What each symbol does to the objects:
z292 va z675
z292 di z793
z292 ro z482
z292 sa z27
z198 va z457
z198 di z689
z198 ro z726
z198 sa z552
z126 va z983
z126 di z243
z126 ro z615
z126 sa z534
z932 va z213
z932 di z836
z932 ro z72
z932 sa z565
z119 va z399
z119 di z222
z119 ro z687
z119 sa z63
z875 va z870
z875 di z969
z875 ro z117
z875 sa z896
z883 va z713
z883 di z831
z883 ro z436
z883 sa z937
z910 va z19
z910 di z274
z910 ro z921
z910 sa z136
z564 va z93
z564 di z38
z564 ro z875
z564 sa z302
z821 va z229
z821 di z117
z821 ro z937
z821 sa z712
z614 va z220
z614 di z634
z614 ro z501
z614 sa z523
z429 va z576
z429 di z601
z429 ro z534
z429 sa z113
z983 va z639
z983 di z126
z983 ro z793
z983 sa z433
z568 va z305
z568 di z340
z568 ro z108
z568 sa z288
z230 va z869
z230 di z288
z230 ro z806
z230 sa z932
z937 va z543
z937 di z45
z937 ro z560
z937 sa z119
z682 va z136
z682 di z19
z682 ro z487
z682 sa z949
z229 va z909
z229 di z821
z229 ro z543
z229 sa z873
z921 va z791
z921 di z88
z921 ro z230
z921 sa z109
z45 va z937
z45 di z713
z45 ro z234
z45 sa z222
z826 va z428
z826 di z896
z826 ro z712
z826 sa z501
z411 va z216
z411 di z552
z411 ro z313
z411 sa z410
z216 va z361
z216 di z411
z216 ro z387
z216 sa z34
z831 va z883
z831 di z567
z831 ro z114
z831 sa z45
z255 va z657
z255 di z533
z255 ro z34
z255 sa z317
z399 va z16
z399 di z119
z399 ro z567
z399 sa z55
z543 va z222
z543 di z937
z543 ro z548
z543 sa z399
z523 va z237
z523 di z23
z523 ro z93
z523 sa z871
z274 va z910
z274 di z3
z274 ro z88
z274 sa z682
z896 va z826
z896 di z450
z896 ro z909
z896 sa z54
z860 va z72
z860 di z520
z860 ro z601
z860 sa z568
z237 va z726
z237 di z523
z237 ro z492
z237 sa z179
z108 va z113
z108 di z576
z108 ro z107
z108 sa z265
z93 va z492
z93 di z564
z93 ro z870
z93 sa z270
z156 va z188
z156 di z873
z156 ro z16
z156 sa z875
z109 va z53
z109 di z487
z109 ro z932
z109 sa z332
z492 va z302
z492 di z93
z492 ro z450
z492 sa z203
z21 va z313
z21 di z179
z21 ro z634
z21 sa z205
z32 va z317
z32 di z657
z32 ro z414
z32 sa z793
z3 va z274
z3 di z332
z3 ro z631
z3 sa z19
z213 va z315
z213 di z932
z213 ro z340
z213 sa z631
z487 va z109
z487 di z791
z487 ro z836
z487 sa z467
z501 va z38
z501 di z54
z501 ro z188
z501 sa z93
z718 va z265
z718 di z113
z718 ro z96
z718 sa z520
z467 va z332
z467 di z53
z467 ro z315
z467 sa z274
z315 va z565
z315 di z213
z315 ro z568
z315 sa z88
z23 va z523
z23 di z220
z23 ro z564
z23 sa z726
z387 va z205
z387 di z313
z387 ro z220
z387 sa z689
z687 va z567
z687 di z604
z687 ro z751
z687 sa z883
z53 va z467
z53 di z109
z53 ro z213
z53 sa z3
z317 va z615
z317 di z32
z317 ro z358
z317 sa z292
z712 va z873
z712 di z909
z712 ro z119
z712 sa z188
z436 va z960
z436 di z114
z436 ro z3
z436 sa z560
z72 va z340
z72 di z860
z72 ro z429
z72 sa z305
z631 va z88
z631 di z565
z631 ro z328
z631 sa z791
z836 va z932
z836 di z869
z836 ro z860
z836 sa z315
z361 va z410
z361 di z216
z361 ro z205
z361 sa z608
z38 va z564
z38 di z501
z38 ro z969
z38 sa z492
z565 va z631
z565 di z315
z565 ro z305
z565 sa z921
z234 va z560
z234 di z960
z234 ro z910
z234 sa z604
z949 va z114
z949 di z751
z949 ro z467
z949 sa z960
z220 va z23
z220 di z614
z220 ro z38
z220 sa z237
z869 va z836
z869 di z230
z869 ro z520
z869 sa z213
z265 va z806
z265 di z718
z265 ro z857
z265 sa z860
z859 va z291
z859 di z857
z859 ro z126
z859 sa z429
z19 va z682
z19 di z910
z19 ro z791
z19 sa z751
z726 va z871
z726 di z237
z726 ro z302
z726 sa z21
z604 va z687
z604 di z548
z604 ro z136
z604 sa z831
z534 va z433
z534 di z639
z534 ro z675
z534 sa z582
z675 va z934
z675 di z292
z675 ro z290
z675 sa z483
z806 va z520
z806 di z265
z806 ro z859
z806 sa z72
z871 va z179
z871 di z726
z871 ro z270
z871 sa z313
z713 va z45
z713 di z883
z713 ro z960
z713 sa z543
z54 va z501
z54 di z428
z54 ro z156
z54 sa z564
z328 va z288
z328 di z305
z328 ro z718
z328 sa z869
z433 va z107
z433 di z534
z433 ro z934
z433 sa z96
z313 va z387
z313 di z21
z313 ro z614
z313 sa z326
z117 va z821
z117 di z55
z117 ro z45
z117 sa z909
z450 va z896
z450 di z870
z450 ro z229
z450 sa z428
z332 va z3
z332 di z467
z332 ro z565
z332 sa z910
z533 va z255
z533 di z290
z533 ro z410
z533 sa z32
z582 va z96
z582 di z107
z582 ro z483
z582 sa z859
z909 va z712
z909 di z229
z909 ro z222
z909 sa z156
z520 va z860
z520 di z806
z520 ro z291
z520 sa z340
z870 va z450
z870 di z875
z870 ro z821
z870 sa z826
z326 va z689
z326 di z205
z326 ro z523
z326 sa z457
z689 va z198
z689 di z326
z689 ro z237
z689 sa z652
z601 va z429
z601 di z291
z601 ro z639
z601 sa z108
z567 va z831
z567 di z687
z567 ro z949
z567 sa z713
z96 va z857
z96 di z582
z96 ro z672
z96 sa z291
z203 va z634
z203 di z270
z203 ro z428
z203 sa z220
z482 va z290
z482 di z369
z482 ro z216
z482 sa z255
z88 va z921
z88 di z631
z88 ro z288
z88 sa z487
z291 va z601
z291 di z859
z291 ro z983
z291 sa z576
z305 va z328
z305 di z568
z305 ro z113
z305 sa z230
z114 va z436
z114 di z949
z114 ro z332
z114 sa z234
z791 va z487
z791 di z921
z791 ro z869
z791 sa z53
z639 va z534
z639 di z983
z639 ro z292
z639 sa z107
z428 va z54
z428 di z826
z428 ro z873
z428 sa z38
z142 va z369
z142 di z358
z142 ro z552
z142 sa z290
z969 va z875
z969 di z188
z969 ro z55
z969 sa z450
z188 va z969
z188 di z156
z188 ro z63
z188 sa z870
z358 va z142
z358 di z414
z358 ro z652
z358 sa z482
z960 va z234
z960 di z436
z960 ro z274
z960 sa z548
z548 va z604
z548 di z560
z548 ro z682
z548 sa z567
z340 va z568
z340 di z72
z340 ro z576
z340 sa z328
z288 va z230
z288 di z328
z288 ro z265
z288 sa z836
z608 va z414
z608 di z34
z608 ro z198
z608 sa z142
z576 va z108
z576 di z429
z576 ro z433
z576 sa z718
z113 va z718
z113 di z108
z113 ro z582
z113 sa z806
z27 va z483
z27 di z934
z27 ro z255
z27 sa z243
z457 va z652
z457 di z198
z457 ro z871
z457 sa z411
z652 va z552
z652 di z457
z652 ro z179
z652 sa z216
z290 va z533
z290 di z482
z290 ro z361
z290 sa z657
z560 va z548
z560 di z234
z560 ro z19
z560 sa z687
z136 va z751
z136 di z682
z136 ro z109
z136 sa z114
z483 va z672
z483 di z27
z483 ro z657
z483 sa z126
z672 va z243
z672 di z483
z672 ro z32
z672 sa z983
z63 va z55
z63 di z16
z63 ro z883
z63 sa z821
z369 va z482
z369 di z142
z369 ro z411
z369 sa z533
z243 va z126
z243 di z672
z243 ro z317
z243 sa z639
z107 va z582
z107 di z433
z107 ro z27
z107 sa z857
z34 va z608
z34 di z410
z34 ro z689
z34 sa z358
z657 va z32
z657 di z255
z657 ro z608
z657 sa z615
z410 va z34
z410 di z361
z410 ro z326
z410 sa z414
z414 va z358
z414 di z608
z414 ro z457
z414 sa z369
z55 va z117
z55 di z63
z55 ro z713
z55 sa z229
z16 va z63
z16 di z399
z16 ro z831
z16 sa z117
z270 va z203
z270 di z302
z270 ro z826
z270 sa z614
z179 va z21
z179 di z871
z179 ro z203
z179 sa z387
z615 va z793
z615 di z317
z615 ro z142
z615 sa z675
z751 va z949
z751 di z136
z751 ro z53
z751 sa z436
z793 va z292
z793 di z615
z793 ro z369
z793 sa z934
z552 va z411
z552 di z652
z552 ro z21
z552 sa z361
z222 va z119
z222 di z543
z222 ro z604
z222 sa z16
z934 va z27
z934 di z675
z934 ro z533
z934 sa z672
z302 va z270
z302 di z492
z302 ro z896
z302 sa z634
z857 va z859
z857 di z96
z857 ro z243
z857 sa z601
z873 va z156
z873 di z712
z873 ro z399
z873 sa z969
z205 va z326
z205 di z387
z205 ro z23
z205 sa z198
z634 va z614
z634 di z203
z634 ro z54
z634 sa z23

The rows follow the links: the fewer symbols apart two objects are, the more alike their rows tend to be.

Each row is also shifted at random along 3 hidden directions that mean nothing.

Each row, then its object:
179,-61,60,-24,37,90,29,70,64,-52,-116,51,48,35,94,53,48,-129,-52,21,20,0,-15,63,4,102,-34,61,-37,24,-4,7,5,55,-73,15,0,30,-73,2,-29,26,-53,46,58,-14,-94,66,0,-32: z108
370,41,46,33,-102,-31,78,5,-22,-111,-83,11,15,73,65,-53,-35,-150,-27,136,74,16,-21,77,106,3,-16,36,-105,-8,-28,61,12,86,-14,49,150,47,-36,7,-7,3,-26,-67,-37,127,-5,85,7,18: z682
152,-11,45,43,-74,-69,35,20,23,-67,-55,-10,30,31,55,32,-59,-83,-71,98,45,9,-11,40,63,-35,-10,-23,-56,-13,-16,83,8,38,2,27,98,40,-7,-39,-5,34,-7,-47,-19,110,45,50,41,17: z949
56,-71,63,34,-21,-32,23,68,81,-57,-94,13,58,30,93,97,-42,13,-113,68,37,-6,-8,-5,30,8,-25,-12,-45,13,7,80,3,-28,-33,29,51,25,-33,-57,7,61,-7,-2,22,75,10,15,52,0: z791
-277,-16,57,30,-48,-9,56,40,34,-86,-95,17,33,56,87,8,-24,74,-69,86,50,-14,-14,-38,69,23,-28,22,-70,15,9,57,1,-42,-39,41,93,7,-51,-18,26,30,-14,-22,-9,86,-16,-23,17,-4: z631
201,12,-23,32,-51,-118,-29,-33,-19,23,70,-50,-3,-44,-46,21,-73,-131,-10,20,-1,20,10,72,3,-107,23,-71,13,-40,-26,51,-1,64,67,-17,18,38,74,-37,-22,6,29,-46,-31,52,114,59,41,35: z229
-12,-44,21,38,-62,-116,-18,14,34,-20,-3,-34,33,-15,22,87,-90,-256,-75,72,25,23,2,135,19,-86,3,-64,-21,-25,-43,97,3,123,36,-2,52,75,43,-70,-43,45,4,-49,-2,93,97,130,73,28: z687
-105,29,41,51,-91,-47,77,11,-3,-97,-75,4,12,76,63,-38,-44,148,-46,115,60,-15,-14,-74,99,-6,-22,12,-86,5,10,62,6,-76,-19,51,142,-7,-38,-11,46,18,5,-66,-51,123,10,-54,11,17: z910
236,86,-21,44,-102,-91,39,-56,-74,-28,42,-34,-36,22,-40,-90,-60,43,30,70,31,4,-4,-20,69,-85,19,-33,-37,-27,-9,33,1,-15,51,16,100,0,35,6,25,-17,32,-87,-83,97,71,-22,-1,36: z55
117,-65,23,-45,91,112,-10,51,57,12,-56,44,20,0,45,49,75,46,-12,-59,-18,-12,-7,-28,-51,103,-19,50,17,33,22,-43,-2,-30,-66,-3,-75,-17,-56,16,-2,9,-34,78,68,-89,-98,-16,-17,-42: z126
202,-80,7,-44,121,98,-46,45,61,57,-21,30,20,-35,18,80,69,147,-13,-105,-45,-20,8,-78,-84,82,-9,20,61,35,37,-56,-8,-84,-53,-23,-127,-42,-29,1,10,16,-8,94,76,-122,-68,-69,-9,-39: z292
236,26,-54,-30,52,29,-45,-39,-39,77,84,-8,-39,-49,-82,-32,39,48,76,-89,-48,0,14,-22,-62,-5,23,-6,69,-3,3,-70,-9,-13,29,-33,-89,-27,38,29,-3,-38,21,30,5,-91,-4,-36,-32,-9: z205
222,-27,13,55,-58,-125,-9,6,25,-8,10,-40,23,-14,16,64,-90,4,-76,51,21,1,7,-1,24,-89,3,-73,-10,-19,-9,84,-5,-17,36,3,47,27,42,-69,5,39,28,-46,-16,87,98,7,61,34: z713
-56,58,46,40,-105,-21,94,5,-27,-118,-86,14,10,94,68,-81,-33,2,-21,135,72,4,-24,0,119,6,-20,44,-108,-1,-3,49,12,5,-20,57,157,20,-51,17,20,4,-20,-70,-54,126,-15,15,-4,12: z3
-39,59,-62,14,-13,-66,-37,-61,-62,68,115,-49,-45,-40,-96,-49,-32,162,62,-48,-32,-3,18,-80,-26,-81,34,-61,52,-19,9,-23,-6,-73,65,-28,-29,-45,70,3,33,-31,55,-27,-48,-18,76,-83,-4,24: z564
98,-112,66,24,-8,-57,-14,80,112,-33,-81,7,80,-13,91,168,-60,-216,-141,53,26,10,3,107,-5,-16,-28,-40,-21,-2,-24,102,3,84,-19,9,17,74,-4,-87,-44,79,-16,7,57,65,47,113,90,4: z53
-21,49,-63,-24,28,3,-49,-60,-61,73,107,-22,-51,-50,-96,-50,22,-58,85,-76,-45,9,8,32,-56,-35,28,-20,62,-14,-9,-57,0,40,49,-40,-73,-12,59,33,-23,-41,17,6,-14,-71,19,11,-27,9: z871
11,-78,24,-27,106,99,-19,57,73,38,-49,37,21,-6,38,61,61,358,-40,-85,-33,-39,6,-181,-53,95,-18,27,42,54,60,-46,-9,-204,-70,1,-98,-74,-55,-2,55,22,-1,87,59,-95,-75,-163,-12,-36: z243
-5,-31,-4,45,-51,-142,-41,-11,20,26,45,-54,19,-47,-20,75,-98,-60,-60,30,-2,14,18,35,-6,-121,12,-102,14,-27,-12,78,1,22,61,-17,15,29,72,-79,-12,36,35,-43,-17,66,128,29,71,34: z399
-277,0,-53,-46,74,43,-60,-26,-21,88,82,-4,-26,-60,-78,0,51,-80,69,-106,-53,9,10,38,-80,5,19,-4,75,-3,-4,-69,-5,45,23,-45,-118,-11,36,29,-30,-32,2,44,27,-116,-13,23,-28,-14: z216
50,31,-38,26,-43,-105,-33,-50,-38,50,94,-54,-24,-45,-70,-10,-69,75,16,-7,-15,-1,19,-33,-8,-108,26,-75,33,-27,-2,21,-6,-38,69,-23,4,-15,77,-26,18,-5,47,-43,-49,27,106,-40,22,28: z969
-17,-54,57,-14,33,75,32,65,65,-52,-111,47,43,40,91,47,38,-15,-60,23,22,-9,-15,8,10,89,-31,53,-39,27,8,11,5,-1,-74,24,13,8,-77,-1,1,28,-42,40,50,-4,-80,16,-2,-28: z718
-88,-113,69,-4,43,38,4,90,111,-28,-108,31,71,5,104,134,5,-63,-114,18,15,-6,-6,34,-16,60,-27,9,-11,26,5,47,4,14,-60,18,-19,29,-48,-52,-22,65,-36,47,70,4,-35,43,43,-22: z72
-163,18,-33,42,-42,-130,-36,-41,-18,43,87,-59,-18,-46,-61,12,-89,170,-16,-2,-18,-6,22,-78,-2,-121,26,-95,35,-25,6,41,-9,-91,72,-17,4,-24,79,-50,39,15,58,-43,-43,43,121,-82,39,32: z712
-181,-46,-35,-50,100,58,-75,0,21,94,57,0,-5,-69,-52,53,52,-20,35,-120,-60,-2,17,14,-102,23,16,-10,88,7,8,-62,-3,9,1,-47,-144,-15,27,6,-23,-10,6,73,57,-132,-18,2,-11,-22: z414
-82,74,-32,47,-76,-106,9,-61,-64,11,72,-54,-41,-4,-64,-67,-72,219,25,33,5,-9,9,-107,40,-101,24,-58,-6,-20,9,21,-7,-107,62,4,60,-37,59,-14,54,-15,56,-68,-83,67,92,-109,10,36: z909
-76,45,-61,-30,39,21,-38,-60,-61,74,100,-14,-50,-43,-88,-59,27,40,92,-85,-44,2,11,-17,-48,-22,25,-7,55,-12,0,-73,-8,-12,37,-36,-69,-32,45,39,1,-46,19,14,-15,-86,4,-33,-37,1: z387
24,133,-73,3,-77,-42,17,-97,-133,9,102,-33,-70,6,-99,-155,-4,-131,127,20,2,21,-5,67,36,-70,35,4,-8,-38,-36,-36,7,99,69,-9,50,4,51,62,-20,-70,14,-69,-82,20,36,46,-51,29: z501
-212,-35,56,3,-5,47,45,56,48,-67,-111,39,38,54,88,32,18,-34,-57,52,36,-5,-20,13,36,70,-29,51,-55,18,3,26,2,11,-61,34,44,19,-68,-2,-3,25,-39,9,27,41,-61,27,6,-22: z340
307,-130,81,29,33,-13,-3,100,134,-24,-109,19,76,2,114,170,-31,186,-158,20,20,-25,2,-96,-3,27,-33,-30,-13,30,34,76,-6,-135,-59,24,0,-3,-45,-91,34,87,-1,38,60,38,7,-64,66,-16: z213
-61,-60,43,-25,55,92,21,62,62,-33,-97,48,42,31,79,49,53,-50,-45,1,11,-10,-11,24,-7,103,-31,54,-22,29,6,-5,3,18,-70,16,-20,10,-70,9,-15,20,-42,54,60,-27,-88,28,-7,-32: z601
-77,-54,42,-30,54,93,19,63,64,-34,-95,53,42,27,77,47,56,-41,-37,-4,9,-3,-14,15,-11,101,-26,51,-17,34,8,-7,6,13,-71,17,-20,7,-69,6,-12,19,-46,54,53,-36,-91,28,-10,-30: z291
-400,112,-48,-52,12,127,44,-58,-103,-12,19,37,-63,43,-44,-176,102,-84,152,-26,-4,9,-14,37,15,79,9,108,-17,2,-8,-109,6,76,-18,-1,-3,-20,-39,123,-17,-86,-38,5,-27,-73,-113,23,-105,-18: z533
-146,-39,13,53,-54,-129,-16,13,37,-1,10,-43,32,-21,13,90,-98,-16,-80,45,14,7,11,7,17,-95,3,-87,-4,-21,-9,92,-1,-10,39,-1,40,25,47,-76,2,47,30,-47,-14,85,115,17,77,30: z831
-71,114,-74,-32,-11,31,-3,-84,-121,30,95,-7,-72,-4,-101,-151,48,-114,147,-39,-22,18,-2,60,-6,-8,30,34,20,-20,-22,-86,4,94,44,-22,-17,-8,31,84,-26,-80,-1,-21,-47,-54,-18,37,-74,2: z21
-20,20,-28,35,-59,-124,-27,-36,-26,17,72,-53,-8,-34,-50,15,-80,-118,-6,31,3,15,16,58,7,-116,20,-74,12,-37,-24,48,-1,58,73,-12,32,33,74,-34,-16,5,33,-56,-37,63,112,44,39,34: z821
129,113,-60,-39,8,86,18,-76,-114,18,62,15,-67,21,-81,-169,80,-22,150,-43,-19,6,-10,11,-1,47,15,67,9,-5,-6,-108,-3,39,9,-7,-19,-28,-1,99,-7,-84,-12,2,-38,-71,-69,-5,-95,-10: z552
-209,-9,24,-25,56,115,33,41,25,-17,-71,46,4,39,51,-24,67,303,-3,-32,-3,-31,-9,-155,2,108,-23,66,-15,46,45,-51,-9,-161,-71,22,-20,-64,-76,34,58,-7,-14,56,27,-51,-104,-138,-41,-31: z433
-42,26,-12,50,-70,-129,-6,-32,-17,3,49,-52,-9,-13,-30,-1,-85,135,-24,35,9,-4,13,-65,33,-105,12,-75,-2,-17,4,54,-5,-77,54,3,54,-14,57,-43,36,17,48,-59,-55,86,105,-65,40,34: z16
51,-27,61,-2,-15,50,58,55,41,-89,-121,45,42,65,99,13,18,-69,-52,71,47,-2,-22,38,47,70,-32,61,-73,18,-3,27,3,30,-66,41,62,28,-79,4,-5,22,-47,3,23,49,-70,46,-1,-21: z305
71,-34,-52,-10,59,-52,-98,-26,8,120,119,-42,-16,-105,-92,73,-20,33,21,-109,-66,-3,29,-18,-96,-73,34,-84,107,-14,5,-21,-11,-27,56,-62,-122,-17,88,-36,-9,3,43,31,23,-82,75,-32,26,10: z220
-60,39,-60,-2,33,-26,-49,-55,-50,91,117,-36,-51,-53,-101,-41,0,285,64,-88,-51,-23,25,-141,-46,-51,25,-49,70,-5,28,-57,-10,-143,42,-28,-75,-74,56,10,49,-27,54,6,-27,-65,42,-146,-19,10: z523
198,-80,65,29,-29,-48,11,64,85,-54,-79,1,65,11,91,114,-51,-108,-115,74,37,4,-3,58,27,-11,-22,-24,-36,-2,-12,92,5,39,-21,24,52,51,-22,-62,-20,65,-13,-13,31,78,29,67,66,4: z467

From each start, follow one symbol. Which object do you reach?
Answer with the object's name.
150,-12,45,-26,16,110,56,46,25,-76,-114,57,30,67,87,-20,65,-129,-12,39,36,2,-24,56,37,117,-32,95,-60,26,-4,-11,9,71,-77,36,38,24,-92,41,-22,1,-62,25,28,-3,-119,69,-36,-28
ro z433
211,-40,-30,27,-8,-129,-72,-19,21,73,90,-57,8,-84,-53,94,-87,-22,-40,-31,-30,6,27,16,-49,-119,23,-116,61,-27,-9,50,-10,-2,76,-38,-41,12,91,-74,-7,28,49,-19,-6,13,135,7,69,26
sa z875
214,-56,69,-6,16,63,46,70,66,-68,-123,50,46,53,101,46,28,35,-65,39,31,-12,-10,-19,30,89,-34,54,-53,28,18,26,5,-31,-76,38,33,5,-83,-7,7,33,-38,28,40,19,-78,-2,-1,-25
sa z568
-247,-66,22,51,-37,-143,-36,25,64,13,12,-47,36,-42,16,126,-108,30,-105,36,5,-5,16,-12,2,-101,2,-103,6,-14,2,101,-7,-40,39,-3,23,25,56,-103,8,63,38,-28,-2,78,127,-8,95,29
va z831
260,78,-64,3,-35,-47,-14,-77,-81,35,104,-38,-48,-25,-92,-81,-15,-90,83,-10,-16,19,8,43,-2,-69,30,-23,18,-31,-21,-26,1,62,66,-20,4,1,63,26,-18,-44,23,-36,-51,-5,53,30,-19,19
sa z492
22,55,-66,-19,18,1,-39,-59,-74,68,108,-27,-49,-39,-99,-64,17,41,90,-70,-42,5,11,-18,-38,-32,26,-12,54,-13,-2,-62,-4,-7,44,-32,-58,-29,51,37,5,-49,25,0,-26,-65,20,-34,-38,10
va z871
-54,-40,38,-26,61,105,19,53,51,-25,-83,54,23,28,68,24,65,98,-23,-19,1,-17,-9,-52,-12,108,-28,63,-18,34,27,-28,0,-58,-78,15,-25,-17,-71,14,15,13,-28,56,46,-44,-103,-41,-26,-38
di z582
3,122,-48,31,-96,-83,26,-87,-113,-13,82,-44,-65,17,-78,-139,-43,67,85,43,11,5,-6,-30,57,-83,26,-22,-23,-32,-5,-1,0,-19,70,4,82,-19,48,34,28,-48,40,-88,-98,68,64,-42,-24,34
sa z870
75,79,-62,16,-47,-72,-15,-73,-83,35,101,-45,-47,-29,-87,-72,-37,0,69,-2,-15,12,9,5,11,-85,31,-40,22,-30,-12,-12,1,11,69,-15,12,-8,65,14,6,-36,36,-52,-60,18,73,-8,-10,26
ro z712
38,-134,64,38,-3,-87,-32,80,127,-11,-61,-8,79,-31,85,202,-81,-158,-161,47,14,6,10,86,-22,-44,-21,-74,-3,-5,-14,119,0,49,-4,-2,1,67,14,-110,-37,88,-5,10,60,60,77,89,110,5
va z910
-46,40,-61,-33,40,31,-42,-51,-52,74,93,-12,-39,-45,-85,-50,37,-4,89,-88,-44,1,9,-1,-58,-7,26,-1,66,-10,-5,-73,-4,17,34,-35,-83,-28,39,37,-10,-42,14,23,-8,-87,-6,-11,-36,-5
sa z457
-154,28,-38,-54,61,103,-13,-22,-39,34,30,23,-34,-5,-36,-56,86,-98,90,-68,-30,6,-6,47,-40,64,7,56,25,7,-4,-85,0,69,-14,-18,-64,-6,-17,66,-30,-48,-25,42,20,-97,-82,39,-60,-29
di z482
-179,79,-68,3,-19,-48,-25,-78,-85,60,118,-41,-60,-34,-103,-84,-13,80,88,-43,-28,2,12,-39,-20,-75,33,-34,45,-22,0,-44,-9,-31,69,-27,-18,-34,68,19,15,-47,47,-30,-53,-23,56,-50,-26,21
va z270
3,-7,-29,-46,83,88,-35,-5,-4,54,28,21,-16,-32,-36,-5,71,27,51,-92,-44,-5,7,-13,-68,59,8,30,54,12,6,-80,-4,-10,-17,-25,-107,-27,-7,39,-10,-24,-10,65,34,-117,-59,-20,-40,-25
sa z255
